[[ -9  33 -31]
 [-16 -29 -24]
 [  0   0   0]
 [ 51   9 -12]
 [-57 -11  -2]
 [-21  38  11]]
=>
[[-57 -11  -2]
 [-21  38  11]
 [-16 -29 -24]
 [ -9  33 -31]
 [  0   0   0]
 [ 51   9 -12]]

[[  9  37]
 [-39   9]
 [ -9  20]
 [-56 -17]
 [-57 -10]]
=>
[[-57 -10]
 [-56 -17]
 [-39   9]
 [ -9  20]
 [  9  37]]

[[-17 -12  11  15  39   7   6]
 [ -8  12  -4 -14 -32 -40  21]
 [ 35   2  -9 -14 -28  48 -38]
 [ -5 -19  16  10  40  59 -20]
 [-23 -21  21  16  54  38  -1]
 [ 45  11 -21 -12 -42  22 -36]
 [-49 -10  25   2  29 -12  35]
 [-25  -5  12   3  17 -12  19]
 [ 31  21 -25 -15 -54 -31  -6]
 [ 24  20 -26   0 -35 -52   2]
 [ 27  11 -22   2 -23 -22 -10]]
=>
[[-49 -10  25   2  29 -12  35]
 [-25  -5  12   3  17 -12  19]
 [-23 -21  21  16  54  38  -1]
 [-17 -12  11  15  39   7   6]
 [ -8  12  -4 -14 -32 -40  21]
 [ -5 -19  16  10  40  59 -20]
 [ 24  20 -26   0 -35 -52   2]
 [ 27  11 -22   2 -23 -22 -10]
 [ 31  21 -25 -15 -54 -31  -6]
 [ 35   2  -9 -14 -28  48 -38]
 [ 45  11 -21 -12 -42  22 -36]]

[[-38  -9 -49]
 [ -2  -7   5]
 [ -9   1   6]
 [ 27  -7   3]]
=>
[[-38  -9 -49]
 [ -9   1   6]
 [ -2  -7   5]
 [ 27  -7   3]]

[[ 22 -29  27]
 [ 35 -34  30]
 [-31  11   0]
 [-52  49  50]
 [ -5 -12  -9]
 [ 32 -48 -46]]
=>
[[-52  49  50]
 [-31  11   0]
 [ -5 -12  -9]
 [ 22 -29  27]
 [ 32 -48 -46]
 [ 35 -34  30]]

[[  3   3 -53  20  -9   1]
 [-33 -12  15   1  18 -12]
 [ 33  24  14 -24  40 -17]]
=>
[[-33 -12  15   1  18 -12]
 [  3   3 -53  20  -9   1]
 [ 33  24  14 -24  40 -17]]

[[-18  26  -6]
 [-14  -9  -9]
 [  1 -22   7]
 [-44  13  -1]
 [ -7  10   6]
 [-26   2  12]
 [ 12   3  11]
 [-13  -1 -24]
 [-33  12 -20]
 [-25  10  -3]
 [-45   5 -11]
 [ -6 -21  -2]]
=>
[[-45   5 -11]
 [-44  13  -1]
 [-33  12 -20]
 [-26   2  12]
 [-25  10  -3]
 [-18  26  -6]
 [-14  -9  -9]
 [-13  -1 -24]
 [ -7  10   6]
 [ -6 -21  -2]
 [  1 -22   7]
 [ 12   3  11]]

[[-15 -11  13  32  -7  19  26  -3   9  14 -21  27 -15 -19]
 [-10  31 -41  -1  -5 -25  -4   1   0   1  27  -6   6   5]
 [ 17 -11  18 -16   6  27  16  -7   0 -13  19 -27 -13  -1]
 [ -8  -6  31  19  -1  -9  -7   9  -8  24 -49  25   2   4]
 [ 14  -4  35 -12   8   6   2   3 -11   4 -10 -20  -6  11]]
=>
[[-15 -11  13  32  -7  19  26  -3   9  14 -21  27 -15 -19]
 [-10  31 -41  -1  -5 -25  -4   1   0   1  27  -6   6   5]
 [ -8  -6  31  19  -1  -9  -7   9  -8  24 -49  25   2   4]
 [ 14  -4  35 -12   8   6   2   3 -11   4 -10 -20  -6  11]
 [ 17 -11  18 -16   6  27  16  -7   0 -13  19 -27 -13  -1]]
